Here is a tiny trained network, its code and every weight. The questions are about switching its units off for an input and a class, where a switched-off unit gives its printed mean instead of its output.

import numpy as np


def w(rows, s, z=0):
    codes = np.array(rows[::2]) - 128.0
    scale = np.full(codes.shape[1], s)
    scale[-1] = z or s
    return codes * scale


def f(y):
    return np.maximum(y, 0)


def log_softmax(a):
    a = a - a.max(-1, keepdims=True)
    return a - np.log(np.exp(a).sum(-1, keepdims=True))


def net(x, mask):
    res = np.array(x, float).reshape(1, 6) / 4 @ E
    y = f(res @ A[0][:, :-1].T + A[0][:, -1])
    res = res + np.where(mask, y, B[0][:, -1]) @ B[0][:, :-1]
    return log_softmax(res[-1] @ U[:, :-1].T + U[:, -1])


A, B = {}, {}
E = w([
[106,199,139,66,189,44,202,87,112,122,53],'x0',
[149,180,59,110,111,171,84,169,120,254,90],'x1',
[130,76,86,174,224,41,115,210,194,98,100],'x2',
[91,131,46,89,80,147,197,168,130,87,159],'x3',
[106,116,84,107,175,127,99,108,87,84,47],'x4',
[86,120,142,158,90,163,151,149,48,197,134],'x5',
],0.0094)
A[0] = w([
[171,120,145,111,104,191,93,122,93,215,138,140],'n0',
[124,76,184,176,135,115,157,163,132,115,132,96],'n1',
[70,189,125,104,120,118,132,90,68,113,113,153],'n2',
[154,113,141,136,150,134,149,120,62,185,149,63],'n3',
[142,96,76,188,143,119,51,145,163,116,140,179],'n4',
[122,130,143,100,181,82,159,151,162,120,125,103],'n5',
[122,119,120,109,88,158,69,118,94,135,105,196],'n6',
[109,120,129,119,142,150,135,88,91,129,113,3],'n7',
[183,248,102,135,123,125,59,104,138,206,120,185],'n8',
[123,191,99,83,81,138,151,163,144,176,123,117],'n9',
[220,87,179,163,143,150,70,120,186,107,131,113],'n10',
],0.011,0.0038)
B[0] = w([
[111,232,205,236,91,182,109,129,51,174,223,239],'n0',
[76,149,193,173,72,161,115,160,42,126,153,173],'n1',
[151,73,12,137,143,156,149,196,132,102,120,212],'n2',
[111,168,147,165,172,188,144,215,76,126,155,167],'n3',
[73,114,80,119,209,198,220,208,136,145,83,223],'n4',
[192,161,142,172,78,203,114,164,131,178,236,194],'n5',
[161,199,121,139,134,186,138,100,170,95,119,195],'n6',
[103,116,77,79,157,197,103,130,101,137,88,149],'n7',
[110,213,175,174,95,212,98,122,45,84,208,245],'n8',
[58,133,126,213,217,225,148,154,112,166,132,216],'n9',
[94,76,121,176,255,172,202,145,121,149,84,207],'n10',
],0.0082,0.012)
U = w([
[119,80,17,105,224,119,210,153,147,159,37,227],'0',
[167,220,150,90,75,124,132,22,123,6,204,72],'1',
[107,165,226,202,62,170,78,129,75,202,201,185],'2',
[200,153,253,82,136,5,159,7,67,118,23,2],'3',
],0.0068,0.0045)

Each question gives the input, the list of numbers given to net, and the class t.
The units are the neurons (one row each of A and B). Each row of codes is followed by its name. A weight is (code - 128) times the scale printed after its matrix; where a second scale follows, it is the last column's (A, B and U).
mask holds one flag per neuron, in row order. A switched-off neuron (its flag False) gives its mean, the last column of its row in B, instead of its output. The means were averaged over made-up inputs and are rounded, as every weight is.
A unit's drop is (log p(t) with every unit on - log p(t) with that unit switched off) / (log p(t) with every unit on - log p(t) with every unit switched off).
The circuit of an input: a set's keep is (log p(t) with only the set's units on - log p(t) with every unit switched off) / (log p(t) with every unit on - log p(t) with every unit switched off). Starting from all 11 units, units are removed one at a time, each time the one whose removal leaves the highest keep (on an exact tie, the one counted first), for as long as the keep stays at least 0.8.
units of the circuit, in order: the units of the circuit, biggest drop first
unit that matters most: the unit with the biggest drop
top k neurons: the k neurons with the biggest drops, biggest first
drop when u is switched off: that unit's drop, to one decimal
input [-2,-6,1,7,-3,1], class 1: units of the circuit, in order => [n0, n9]
input [-3,-8,1,-8,-7,-4], class 0: unit that matters most => n10
input [1,-5,3,5,2,4], class 1: units of the circuit, in order => [n4, n0, n9]
input [-2,-8,-2,4,5,0], class 1: units of the circuit, in order => [n9, n0]
input [5,-4,-2,6,-8,-3], class 1: top 3 neurons => [n0, n4, n10]
input [-3,-5,-5,6,8,2], class 0: top 2 neurons => [n8, n0]
input [0,2,1,-5,4,-8], class 0: top 2 neurons => [n0, n10]
input [3,-4,2,3,-6,-3], class 1: drop when n0 is switched off => 0.8
input [-1,-3,-4,4,-3,-3], class 1: drop when n9 is switched off => 0.1
input [0,-4,4,-8,4,0], class 0: drop when n7 is switched off => 0.0
